Below is a small trained network, with its code and all its weights. Each question gives an input and a target symbol and asks what happens when units are switched off, that is, made to give their printed mean instead of their output.

import numpy as np


def w(rows, s, z=0):
    codes = np.array(rows[::2]) - 128.0
    scale = np.full(codes.shape[1], s)
    scale[-1] = z or s
    return codes * scale


def f(y):
    return np.maximum(y, 0)


def softmax(a):
    e = np.exp(a - a.max(-1, keepdims=True))
    return e / e.sum(-1, keepdims=True)


def log_softmax(a):
    a = a - a.max(-1, keepdims=True)
    return a - np.log(np.exp(a).sum(-1, keepdims=True))


def net(x, mask):
    ids = ['βδεζηθφψω'.index(c) for c in x.split()]
    T = len(ids)
    res = E[ids] + P[:T]
    r = res
    for j in range(2):
        rows = slice(2 * j, 2 * j + 2)
        q, k, v = (r @ M[0][rows].T for M in (Q, K, V))
        z = softmax(np.where(np.tri(T) > 0, q @ k.T / 2**0.5, -1e9)) @ v
        o = O[0][rows]
        res = res + np.where(mask[j], z, o[:, -1]) @ o[:, :-1]
    y = f(res @ A[0][:, :-1].T + A[0][:, -1])
    res = res + np.where(mask[2:10], y, B[0][:, -1]) @ B[0][:, :-1]
    return log_softmax(res[-1] @ U[:, :-1].T + U[:, -1])


Q, K, V, O, A, B = {}, {}, {}, {}, {}, {}
E = w([
[83,139,177,87,133,203,118],'β',
[63,170,49,197,176,216,108],'δ',
[18,114,124,192,140,108,131],'ε',
[201,107,132,192,164,111,146],'ζ',
[102,133,117,146,46,112,252],'η',
[150,61,124,59,104,213,147],'θ',
[147,226,133,122,192,169,144],'φ',
[137,195,99,163,104,109,195],'ψ',
[116,196,143,97,160,169,96],'ω',
],0.02)
P = w([
[57,200,122,22,44,2,54],'0',
[113,108,151,133,112,147,190],'1',
[137,116,163,154,127,151,191],'2',
[143,129,167,157,146,149,199],'3',
[147,144,166,172,133,147,189],'4',
[136,137,168,169,143,155,184],'5',
[128,124,169,162,141,168,187],'6',
[133,139,160,181,129,158,168],'7',
],0.0087)
Q[0] = w([
[117,181,211,66,195,139,160],'H1',
[121,124,129,115,140,23,117],'H1',
[154,53,5,182,80,100,189],'H2',
[120,130,163,121,158,197,133],'H2',
],0.012)
K[0] = w([
[134,203,39,2,141,90,68],'H1',
[86,114,161,94,217,50,149],'H1',
[165,21,166,177,181,253,179],'H2',
[143,149,122,62,109,160,53],'H2',
],0.0099)
V[0] = w([
[126,168,63,176,128,74,127],'H1',
[131,156,198,172,166,142,189],'H1',
[89,147,68,203,2,122,234],'H2',
[188,176,40,99,178,172,241],'H2',
],0.0092)
O[0] = w([
[167,64,109,149,235,165,73,127],'H1',
[148,62,158,16,203,138,233,164],'H1',
[88,200,29,151,151,71,254,254],'H2',
[143,51,8,117,124,170,78,186],'H2',
],0.0086,0.0062)
A[0] = w([
[164,209,121,133,221,243,96,158],'N1',
[123,172,104,64,97,111,154,48],'N2',
[176,93,73,137,197,130,175,132],'N3',
[97,195,120,179,171,165,79,58],'N4',
[117,97,124,104,93,55,158,19],'N5',
[164,137,196,124,141,117,89,2],'N6',
[99,134,91,217,156,228,2,97],'N7',
[91,172,74,97,109,89,114,217],'N8',
],0.0097,0.0071)
B[0] = w([
[81,79,126,49,132,145,169,233],'N1',
[203,60,207,152,100,147,65,172],'N2',
[128,158,203,140,104,148,82,249],'N3',
[121,2,136,214,62,128,117,173],'N4',
[74,125,139,153,42,174,24,149],'N5',
[111,143,182,192,172,121,50,137],'N6',
[200,78,85,98,143,53,239,191],'N7',
[164,176,123,152,121,201,110,212],'N8',
],0.011,0.014)
U = w([
[145,167,184,106,117,41,248,32],'β',
[96,146,148,75,170,128,157,124],'δ',
[66,129,192,128,136,81,150,110],'ε',
[1,98,82,193,201,138,115,255],'ζ',
[131,119,160,163,55,58,216,50],'η',
[192,107,121,43,117,139,129,82],'θ',
[116,58,104,198,177,133,178,87],'φ',
[176,205,91,115,169,94,207,237],'ψ',
[204,45,197,192,195,103,117,156],'ω',
],0.0099,0.0081)

Each question gives the input, a string of symbols that net reads in full, and the target symbol t.
The units are the heads (2 rows each of Q, K, V and O) and the neurons (one row each of A and B). Each row of codes is followed by its name. A weight is (code - 128) times the scale printed after its matrix; where a second scale follows, it is the last column's (O, A, B and U).
mask holds one flag per unit, heads first, then neurons. A switched-off unit (its flag False) gives its mean, the last column of its rows in O or B, instead of its output. The means were averaged over made-up inputs and are rounded, as every weight is.
A unit's drop is (log p(t) with every unit on - log p(t) with that unit switched off) / (log p(t) with every unit on - log p(t) with every unit switched off).
The circuit of an input: a set's keep is (log p(t) with only the set's units on - log p(t) with every unit switched off) / (log p(t) with every unit on - log p(t) with every unit switched off). Starting from all 10 units, units are removed one at a time, each time the one whose removal leaves the highest keep (on an exact tie, the one counted first), for as long as the keep stays at least 0.8.
circuit, biggest first: the units of the circuit, biggest drop first
unit that matters most: the unit with the biggest drop
k most important neurons: the k neurons with the biggest drops, biggest first
heads that matter: for each layer, one digit per head in row order, 1 if its drop is at least 0.15 and else 0, layers parted by /
drop when u is switched off: that unit's drop, to one decimal
input ψ φ ω, target ζ: circuit, biggest first	(H2, H1, N7)
input β η β, target ε: heads that matter	11
input ω ω η ω η ψ, target ψ: circuit, biggest first	(H2)
input θ ζ β β ε δ ω, target η: 2 most important neurons	(N4, N7)
input φ ψ η β, target θ: circuit, biggest first	(H2, N1, N4)
input θ ε θ θ φ δ, target φ: 3 most important neurons	(N7, N4, N3)
input ε ω ψ, target ψ: circuit, biggest first	(N4, H2)
input ψ β φ ζ δ δ, target φ: 3 most important neurons	(N7, N4, N1)
input δ ψ φ ω, target φ: circuit, biggest first	(H1, N4, N7, N1)
input ω θ δ θ φ, target ω: heads that matter	11
input ω ω ε φ ω β, target ω: 3 most important neurons	(N6, N7, N4)
input θ ε ε φ ε β, target η: circuit, biggest first	(H1, N4)
input ψ ω η ω φ, target ζ: 2 most important neurons	(N4, N7)
input ω ε φ, target ω: 2 most important neurons	(N6, N4)
input ψ β ε δ ω, target ζ: most important neuron	(N4)
input ζ ε ω ψ β ω β, target δ: circuit, biggest first	(N4, N7, H1)
input η β β β ω β ζ β, target ψ: 2 most important neurons	(N8, N4)
input ζ η δ β δ θ ψ β, target δ: drop when H2 is switched off	0.2
input ψ ε δ δ ψ φ, target ζ: drop when N4 is switched off	0.3
input φ δ φ ω, target θ: drop when H2 is switched off	1.3
input δ ε θ φ ζ β β β, target φ: drop when N7 is switched off	0.5
input ζ θ δ ψ φ ω φ, target δ: unit that matters most	N1
